Below is a small trained network, with its code and all its weights. Each question gives an input and a class and asks what happens when units are switched off, that is, made to give their printed mean instead of their output.

import numpy as np


def w(rows, s, z=0):
    codes = np.array(rows[::2]) - 128.0
    scale = np.full(codes.shape[1], s)
    scale[-1] = z or s
    return codes * scale


def f(y):
    return np.maximum(y, 0)


def log_softmax(a):
    a = a - a.max(-1, keepdims=True)
    return a - np.log(np.exp(a).sum(-1, keepdims=True))


def net(x, mask):
    res = np.array(x, float).reshape(1, 7) / 4 @ E
    y = f(res @ A[0][:, :-1].T + A[0][:, -1])
    res = res + np.where(mask, y, B[0][:, -1]) @ B[0][:, :-1]
    return log_softmax(res[-1] @ U[:, :-1].T + U[:, -1])


A, B = {}, {}
E = w([
[129,133,134,130,129,136,120,133,122,125,135,134],'x0',
[141,191,21,136,66,53,27,51,131,223,66,239],'x1',
[124,130,130,128,126,127,120,123,132,129,133,127],'x2',
[53,74,1,41,144,224,160,140,30,108,131,212],'x3',
[26,216,210,111,153,184,70,58,29,109,8,49],'x4',
[104,41,60,223,21,241,26,168,208,65,60,67],'x5',
[97,47,147,210,42,64,142,54,10,69,190,137],'x6',
],0.0046)
A[0] = w([
[150,187,131,88,193,170,110,185,188,151,84,102,32],'n0',
[123,185,70,68,183,177,111,187,169,184,81,157,143],'n1',
[140,85,226,133,176,162,224,193,126,43,191,35,89],'n2',
[95,61,147,189,51,92,146,75,70,87,184,155,118],'n3',
[170,168,54,162,55,58,61,52,121,186,89,214,67],'n4',
[125,151,77,69,186,200,125,184,184,160,87,147,133],'n5',
[185,56,62,150,87,119,125,170,192,124,182,151,173],'n6',
[121,75,134,187,89,76,117,78,71,100,167,123,111],'n7',
[51,114,27,45,113,190,126,123,58,146,127,228,182],'n8',
[117,98,148,174,91,102,119,83,63,104,179,118,56],'n9',
[134,195,83,139,85,59,42,62,140,219,83,202,3],'n10',
[73,73,101,64,181,212,196,170,86,69,174,102,126],'n11',
[71,92,103,165,80,106,135,74,41,105,157,126,129],'n12',
[152,180,165,108,170,139,110,182,203,175,110,96,118],'n13',
[163,167,160,56,218,52,191,100,43,185,207,197,85],'n14',
[90,192,168,97,164,189,99,80,87,121,52,77,45],'n15',
[205,204,253,223,101,12,81,105,236,154,130,51,115],'n16',
[210,59,73,147,104,108,155,177,201,116,204,157,103],'n17',
[65,159,163,131,122,169,78,100,93,76,38,74,124],'n18',
[132,109,218,153,137,155,184,180,156,66,171,34,79],'n19',
[109,106,144,167,96,99,131,74,61,93,152,119,37],'n20',
[126,194,193,76,202,61,196,67,51,166,136,138,114],'n21',
[95,29,73,235,21,241,18,168,195,69,54,69,82],'n22',
[49,169,162,139,122,178,69,79,45,101,38,61,95],'n23',
[92,85,146,187,89,87,141,80,69,103,179,136,92],'n24',
[187,96,83,124,132,124,138,167,151,128,196,162,39],'n25',
],0.0053,0.0026)
B[0] = w([
[182,80,219,50,59,75,189,145,218,87,51,66,179],'n0',
[155,78,173,88,69,82,202,103,183,46,75,74,199],'n1',
[168,61,135,227,206,224,78,64,111,213,83,162,213],'n2',
[176,115,172,48,125,108,151,146,203,76,65,52,181],'n3',
[160,48,145,210,208,216,121,43,113,218,63,155,210],'n4',
[164,106,162,62,83,71,171,102,184,45,68,59,194],'n5',
[53,174,155,155,81,73,129,164,107,161,196,188,201],'n6',
[173,105,169,65,116,110,155,138,199,97,77,65,171],'n7',
[81,105,56,205,161,93,181,24,57,63,140,84,205],'n8',
[181,97,199,66,88,121,164,156,209,115,61,79,157],'n9',
[179,41,172,203,188,233,108,69,161,220,59,148,200],'n10',
[112,68,92,227,185,162,162,26,83,134,110,117,187],'n11',
[146,109,159,66,95,85,167,139,196,74,102,71,173],'n12',
[165,61,159,108,113,52,169,92,196,75,73,67,193],'n13',
[183,213,85,69,143,189,24,219,114,123,170,114,212],'n14',
[58,129,206,179,63,71,185,188,146,218,195,229,185],'n15',
[71,172,3,215,143,60,187,30,2,10,197,48,254],'n16',
[46,166,210,163,51,80,173,188,124,208,199,219,198],'n17',
[70,172,161,145,79,68,140,195,124,186,202,213,197],'n18',
[163,54,140,215,191,204,93,69,101,195,79,157,194],'n19',
[153,83,207,61,86,104,176,159,211,123,84,79,153],'n20',
[151,210,98,71,113,169,27,218,109,129,190,133,207],'n21',
[205,237,65,47,198,213,1,236,92,87,197,87,254],'n22',
[47,167,175,175,54,79,175,194,132,218,215,230,205],'n23',
[179,96,186,50,105,111,160,145,208,109,60,69,167],'n24',
[45,162,188,166,48,61,165,173,157,209,191,205,161],'n25',
],0.0053,0.0077)
U = w([
[20,149,219,159,24,50,193,220,162,247,219,254,28],'0',
[218,57,211,9,73,75,207,143,245,45,10,27,43],'1',
[191,23,151,231,234,240,79,43,127,235,43,177,41],'2',
[210,227,61,39,163,207,12,237,92,84,217,106,81],'3',
[64,103,33,191,160,62,199,54,41,33,166,80,254],'4',
],0.0059,0.0047)

Each question gives the input, the list of numbers given to net, and the class t.
The units are the neurons (one row each of A and B). Each row of codes is followed by its name. A weight is (code - 128) times the scale printed after its matrix; where a second scale follows, it is the last column's (A, B and U).
mask holds one flag per neuron, in row order. A switched-off neuron (its flag False) gives its mean, the last column of its row in B, instead of its output. The means were averaged over made-up inputs and are rounded, as every weight is.
A unit's drop is (log p(t) with every unit on - log p(t) with that unit switched off) / (log p(t) with every unit on - log p(t) with every unit switched off).
The circuit of an input: a set's keep is (log p(t) with only the set's units on - log p(t) with every unit switched off) / (log p(t) with every unit on - log p(t) with every unit switched off). Starting from the 12 units with the biggest drops (on a tie, the unit counted first), units are removed one at a time, each time the one whose removal leaves the highest keep (on an exact tie, the one counted first), for as long as the keep stays at least 0.8.
units of the circuit, in order: the units of the circuit, biggest drop first
most important unit: the unit with the biggest drop
k most important neurons: the k neurons with the biggest drops, biggest first
drop of u: that unit's drop, to one decimal
input [0,8,-6,-3,3,-3,5], class 2: units of the circuit, in order : (n10)
input [-1,-7,-1,-6,5,3,0], class 2: 2 most important neurons : (n2, n19)
input [8,6,-7,-7,8,8,0], class 0: 4 most important neurons : (n23, n18, n15, n14)
input [3,-8,7,7,6,-2,1], class 2: 2 most important neurons : (n2, n11)
input [6,-8,-2,-7,-8,-2,-7], class 0: 2 most important neurons : (n17, n25)
input [8,-8,-6,2,8,-5,2], class 0: 2 most important neurons : (n23, n15)
input [-7,2,3,-4,0,-4,0], class 3: units of the circuit, in order : (n21, n14)
input [3,6,-7,-2,5,-5,-1], class 2: 4 most important neurons : (n10, n4, n22, n17)
input [-3,-1,-7,4,7,-5,-8], class 1: 3 most important neurons : (n1, n5, n0)
input [-3,2,4,-8,-7,-2,4], class 4: 2 most important neurons : (n16, n23)
input [-6,0,5,8,4,-8,-3], class 3: 3 most important neurons : (n14, n21, n16)
input [1,-5,3,-3,-1,2,3], class 2: 2 most important neurons : (n2, n19)
input [7,-7,-3,-8,8,5,6], class 0: 3 most important neurons : (n23, n18, n15)
input [0,-3,3,-7,-3,-7,7], class 1: most important unit : n22
input [6,-5,-1,4,2,2,3], class 2: units of the circuit, in order : (n16, n2)
input [-4,-8,-5,-3,-6,-1,4], class 2: drop of n2 : 0.7
input [-3,-3,1,-6,-2,8,-6], class 3: drop of n22 : 2.0
input [-2,1,5,-5,-3,1,-2], class 4: drop of n16 : 0.5
